Below are the code and all the weights of a small trained network. Each question names an input and a class and asks about switching units off, where a switched-off unit gives its printed mean instead of its output.

import numpy as np


def w(rows, s, z=0):
    codes = np.array(rows[::2]) - 128.0
    scale = np.full(codes.shape[1], s)
    scale[-1] = z or s
    return codes * scale


def f(y):
    return np.maximum(y, 0)


def log_softmax(a):
    a = a - a.max(-1, keepdims=True)
    return a - np.log(np.exp(a).sum(-1, keepdims=True))


def net(x, mask):
    res = np.array(x, float).reshape(1, 6) / 4 @ E
    y = f(res @ A[0][:, :-1].T + A[0][:, -1])
    res = res + np.where(mask, y, B[0][:, -1]) @ B[0][:, :-1]
    return log_softmax(res[-1] @ U[:, :-1].T + U[:, -1])


A, B = {}, {}
E = w([
[154,99,40],'x0',
[130,128,129],'x1',
[152,49,186],'x2',
[247,152,150],'x3',
[130,127,128],'x4',
[130,131,129],'x5',
],0.012)
A[0] = w([
[14,135,90,91],'neuron 1',
[213,141,125,15],'neuron 2',
[85,114,119,15],'neuron 3',
[169,85,66,44],'neuron 4',
[147,89,94,177],'neuron 5',
[123,170,111,31],'neuron 6',
[135,80,145,40],'neuron 7',
[114,152,167,52],'neuron 8',
[88,143,169,136],'neuron 9',
[106,58,148,62],'neuron 10',
[169,158,138,32],'neuron 11',
[186,170,128,23],'neuron 12',
[134,176,194,68],'neuron 13',
[131,74,105,141],'neuron 14',
[125,108,54,80],'neuron 15',
[119,119,211,92],'neuron 16',
[164,162,136,71],'neuron 17',
[99,119,124,55],'neuron 18',
[121,176,117,50],'neuron 19',
[147,102,94,83],'neuron 20',
[85,89,107,83],'neuron 21',
[77,115,131,55],'neuron 22',
[137,193,185,97],'neuron 23',
[105,210,95,52],'neuron 24',
[70,85,108,12],'neuron 25',
[104,129,144,158],'neuron 26',
[166,140,133,2],'neuron 27',
[158,7,123,170],'neuron 28',
[148,92,77,123],'neuron 29',
[98,180,98,57],'neuron 30',
[124,156,177,89],'neuron 31',
[124,166,111,44],'neuron 32',
[152,54,150,20],'neuron 33',
[120,185,179,114],'neuron 34',
[121,221,35,104],'neuron 35',
[138,197,104,47],'neuron 36',
[188,113,60,77],'neuron 37',
[137,129,130,100],'neuron 38',
],0.015,0.0085)
B[0] = w([
[253,67,117,245],'neuron 1',
[178,39,118,176],'neuron 2',
[181,54,111,144],'neuron 3',
[52,57,126,170],'neuron 4',
[47,167,101,189],'neuron 5',
[119,114,252,136],'neuron 6',
[117,116,198,142],'neuron 7',
[53,56,112,142],'neuron 8',
[98,128,80,179],'neuron 9',
[177,146,197,167],'neuron 10',
[146,53,133,147],'neuron 11',
[254,4,122,160],'neuron 12',
[57,76,95,169],'neuron 13',
[93,157,150,176],'neuron 14',
[68,104,96,176],'neuron 15',
[102,135,95,182],'neuron 16',
[173,61,78,153],'neuron 17',
[168,54,122,139],'neuron 18',
[110,74,165,141],'neuron 19',
[95,98,123,151],'neuron 20',
[185,106,133,174],'neuron 21',
[209,29,98,159],'neuron 22',
[91,86,75,178],'neuron 23',
[108,109,202,173],'neuron 24',
[179,34,130,167],'neuron 25',
[154,146,81,166],'neuron 26',
[194,44,109,135],'neuron 27',
[106,186,167,232],'neuron 28',
[86,118,118,179],'neuron 29',
[136,114,188,161],'neuron 30',
[63,99,91,158],'neuron 31',
[116,115,217,137],'neuron 32',
[85,89,233,157],'neuron 33',
[62,103,71,176],'neuron 34',
[93,154,223,225],'neuron 35',
[122,100,234,155],'neuron 36',
[82,102,84,184],'neuron 37',
[133,104,130,130],'neuron 38',
],0.0066,0.012)
U = w([
[188,81,130,49],'0',
[105,137,243,30],'1',
[126,145,123,250],'2',
[60,106,89,35],'3',
[129,148,132,226],'4',
[129,148,130,202],'5',
[176,254,78,109],'6',
],0.012)

Each question gives the input, the list of numbers given to net, and the class t.
The units are the neurons (one row each of A and B). Each row of codes is followed by its name. A weight is (code - 128) times the scale printed after its matrix; where a second scale follows, it is the last column's (A, B and U).
mask holds one flag per neuron, in row order. A switched-off neuron (its flag False) gives its mean, the last column of its row in B, instead of its output. The means were averaged over made-up inputs and are rounded, as every weight is.
A unit's drop is (log p(t) with every unit on - log p(t) with that unit switched off) / (log p(t) with every unit on - log p(t) with every unit switched off).
The circuit of an input: a set's keep is (log p(t) with only the set's units on - log p(t) with every unit switched off) / (log p(t) with every unit on - log p(t) with every unit switched off). Starting from the 12 units with the biggest drops (on a tie, the unit counted first), units are removed one at a time, each time the one whose removal leaves the highest keep (on an exact tie, the one counted first), for as long as the keep stays at least 0.8.
units of the circuit, in order: the units of the circuit, biggest drop first
k most important neurons: the k neurons with the biggest drops, biggest first
drop when u is switched off: that unit's drop, to one decimal
input [-1,-8,-4,-8,-3,-1], class 0: units of the circuit, in order : [neuron 1]
input [7,8,8,4,4,4], class 1: units of the circuit, in order : [neuron 33; neuron 28]
input [8,-5,-2,7,3,0], class 3: 4 most important neurons : [neuron 37; neuron 1; neuron 4; neuron 5]
input [0,-8,-8,5,8,4], class 1: units of the circuit, in order : [neuron 35; neuron 36]
input [-8,-6,-6,-1,-3,-3], class 3: units of the circuit, in order : [neuron 34; neuron 23]
input [-3,5,-5,-7,5,4], class 0: units of the circuit, in order : [neuron 1; neuron 22]
input [6,0,0,-6,-5,3], class 0: 2 most important neurons : [neuron 1; neuron 25]
input [3,-3,0,-5,5,0], class 0: 2 most important neurons : [neuron 1; neuron 25]
input [-8,5,7,8,-3,4], class 0: units of the circuit, in order : [neuron 12; neuron 2]
input [7,-2,7,-5,-7,-3], class 1: 3 most important neurons : [neuron 28; neuron 10; neuron 33]
input [-4,-4,-8,6,-4,-3], class 1: units of the circuit, in order : [neuron 35; neuron 36]
input [-3,-7,0,7,-3,2], class 0: 2 most important neurons : [neuron 12; neuron 2]
input [-6,2,4,2,4,0], class 3: drop when neuron 31 is switched off : 0.1
input [6,1,4,2,-6,1], class 3: drop when neuron 23 is switched off : -0.1
input [7,7,2,-8,6,2], class 0: units of the circuit, in order : [neuron 1]
input [2,6,-7,-1,4,1], class 1: drop when neuron 35 is switched off : 0.2
